Here is a tiny trained network, its code and every weight. The questions are about switching its units off for an input and a class, where a switched-off unit gives its printed mean instead of its output.

import numpy as np


def w(rows, s, z=0):
    codes = np.array(rows[::2]) - 128.0
    scale = np.full(codes.shape[1], s)
    scale[-1] = z or s
    return codes * scale


def norm(h):
    return h / np.sqrt((h * h).mean(-1, keepdims=True) + 1e-5)


def f(y):
    return y / 2 * (1 + np.tanh(0.7978845608 * (y + 0.044715 * y**3)))


def log_softmax(a):
    a = a - a.max(-1, keepdims=True)
    return a - np.log(np.exp(a).sum(-1, keepdims=True))


def net(x, mask):
    res = np.array(x, float).reshape(1, 7) / 4 @ E
    u = 0
    for l in range(3):
        y = f(norm(res) @ A[l][:, :-1].T + A[l][:, -1])
        res = res + np.where(mask[u : u + 4], y, B[l][:, -1]) @ B[l][:, :-1]
        u += 4
    return log_softmax(norm(res)[-1] @ U[:, :-1].T + U[:, -1])


A, B = {}, {}
E = w([
[166,89,114,254,133,90,128,173,99,112,67,130],'x0',
[85,153,131,106,146,107,139,161,77,139,148,171],'x1',
[100,86,212,96,190,146,127,106,141,152,75,77],'x2',
[136,205,141,137,142,78,138,67,163,92,154,96],'x3',
[76,147,115,90,92,104,137,136,163,150,80,190],'x4',
[135,178,202,84,125,111,195,121,224,195,108,218],'x5',
[170,167,178,174,163,94,127,57,202,152,128,109],'x6',
],0.0044)
A[0] = w([
[189,113,127,162,125,93,148,175,127,146,107,221,50],'0.n1',
[141,162,253,83,202,118,178,43,235,177,103,112,134],'0.n2',
[211,166,168,243,170,53,146,103,189,115,79,129,41],'0.n3',
[98,110,122,64,139,121,93,88,141,90,111,52,1],'0.n4',
],0.0047,0.0016)
B[0] = w([
[75,99,150,89,130,153,138,146,126,158,112,128,157],'0.n1',
[99,140,117,53,221,92,2,133,91,150,189,174,254],'0.n2',
[135,93,119,159,117,137,201,69,124,144,200,119,208],'0.n3',
[123,78,124,102,128,150,143,161,114,144,148,137,150],'0.n4',
],0.0084,0.0052)
A[1] = w([
[84,237,108,124,85,110,181,145,36,95,180,147,56],'1.n1',
[78,88,133,82,78,88,107,207,123,130,27,208,73],'1.n2',
[54,186,137,111,118,15,223,159,91,123,134,193,7],'1.n3',
[77,84,83,163,161,160,69,156,4,51,119,50,103],'1.n4',
],0.0037,0.0016)
B[1] = w([
[165,56,142,87,172,78,72,13,207,100,148,169,161],'1.n1',
[27,172,119,200,146,159,157,144,147,187,77,140,169],'1.n2',
[160,147,180,130,202,154,3,102,115,171,146,91,151],'1.n3',
[133,93,236,46,236,148,183,109,146,181,199,143,253],'1.n4',
],0.0043,0.004)
A[2] = w([
[104,208,67,78,124,91,121,133,108,117,174,202,151],'2.n1',
[187,70,131,150,218,142,74,152,38,72,95,4,104],'2.n2',
[196,146,121,73,79,130,131,80,157,81,191,100,10],'2.n3',
[249,74,138,178,169,160,116,142,81,112,200,62,42],'2.n4',
],0.0045,0.0013)
B[2] = w([
[161,120,148,106,165,137,47,106,150,121,152,69,248],'2.n1',
[118,131,173,2,192,108,127,124,69,205,208,234,255],'2.n2',
[152,145,104,163,66,161,102,185,152,100,39,116,174],'2.n3',
[59,185,125,158,130,47,67,44,235,171,154,152,253],'2.n4',
],0.0058,0.0035)
U = w([
[89,170,112,160,97,140,107,186,140,149,6,158,82],'0',
[207,161,164,137,103,90,165,160,95,68,53,95,3],'1',
[219,165,85,99,61,140,88,127,156,18,116,75,73],'2',
[118,63,138,114,108,181,245,188,69,142,99,130,153],'3',
[177,128,107,223,88,87,174,65,160,115,158,94,135],'4',
[118,125,144,63,189,108,67,105,121,158,202,161,195],'5',
[184,160,151,138,100,96,164,161,101,81,73,85,4],'6',
],0.011,0.004)

Each question gives the input, the list of numbers given to net, and the class t.
The units are the neurons (one row each of A and B). Each row of codes is followed by its name. A weight is (code - 128) times the scale printed after its matrix; where a second scale follows, it is the last column's (A, B and U).
mask holds one flag per neuron, layer by layer. A switched-off neuron (its flag False) gives its mean, the last column of its row in B, instead of its output. The means were averaged over made-up inputs and are rounded, as every weight is.
A unit's drop is (log p(t) with every unit on - log p(t) with that unit switched off) / (log p(t) with every unit on - log p(t) with every unit switched off).
The circuit of an input: a set's keep is (log p(t) with only the set's units on - log p(t) with every unit switched off) / (log p(t) with every unit on - log p(t) with every unit switched off). Starting from all 12 units, units are removed one at a time, each time the one whose removal leaves the highest keep (on an exact tie, the one counted first), for as long as the keep stays at least 0.8.
units of the circuit, in order: the units of the circuit, biggest drop first
most important unit: the unit with the biggest drop
k most important neurons: the k neurons with the biggest drops, biggest first
top k neurons in layer l: the k neurons of layer l with the biggest drops, biggest first
drop when u is switched off: that unit's drop, to one decimal
input [6,2,-7,1,6,-2,-3], class 0: units of the circuit, in order -> (0.n2, 0.n3)
input [6,-4,-1,-4,4,-8,7], class 4: most important unit -> 0.n2
input [6,7,-5,-7,2,5,7], class 3: units of the circuit, in order -> (0.n2, 2.n4)
input [-1,8,-2,-5,5,2,-8], class 0: units of the circuit, in order -> (0.n2, 1.n2, 0.n3)
input [6,8,0,-6,3,2,8], class 3: top 3 neurons in layer 0 -> (0.n1, 0.n3, 0.n2)
input [4,7,-5,-2,-2,2,-1], class 0: units of the circuit, in order -> (0.n2, 0.n3, 2.n2)
input [-7,2,1,-3,8,-8,2], class 3: units of the circuit, in order -> (0.n2, 2.n4, 2.n2)
input [-2,-5,8,5,7,-7,-6], class 3: units of the circuit, in order -> (0.n2, 2.n4)
input [6,-2,3,8,-6,4,-8], class 4: units of the circuit, in order -> (0.n3, 0.n2)
input [5,0,0,-3,-3,0,-3], class 3: top 2 neurons in layer 0 -> (0.n2, 0.n1)
input [-4,1,-3,-6,-1,-4,-6], class 3: 3 most important neurons -> (0.n2, 1.n3, 2.n4)
input [8,-2,-1,6,-1,6,3], class 4: 3 most important neurons -> (0.n3, 2.n2, 1.n4)
input [3,-7,-5,6,2,6,-8], class 0: units of the circuit, in order -> (0.n2, 0.n1, 1.n4)
input [5,8,-2,8,-4,-6,4], class 4: units of the circuit, in order -> (0.n2)
input [7,1,-7,7,-7,7,5], class 4: 2 most important neurons -> (0.n3, 2.n2)
input [7,-8,6,6,1,-4,2], class 4: 3 most important neurons -> (0.n3, 0.n2, 1.n3)
input [-4,7,8,-7,2,-7,-6], class 3: top 2 neurons in layer 2 -> (2.n4, 2.n1)
input [7,1,-5,-5,-8,7,0], class 3: 2 most important neurons -> (0.n1, 0.n2)
input [1,3,-8,0,-4,4,2], class 4: 2 most important neurons -> (0.n2, 2.n2)
input [-1,-8,-7,-5,0,6,-3], class 3: 2 most important neurons -> (0.n2, 2.n4)
input [3,-6,-1,-6,7,1,-2], class 0: most important neuron -> (0.n3)
input [-1,-7,-3,7,-4,-4,5], class 4: top 2 neurons in layer 0 -> (0.n3, 0.n2)
input [5,7,-8,-3,5,4,-5], class 0: drop when 1.n2 is switched off -> 0.1
input [6,-5,-5,2,2,4,-2], class 4: drop when 0.n3 is switched off -> 0.5
input [6,7,-7,-2,-3,8,-4], class 0: drop when 1.n4 is switched off -> 0.2
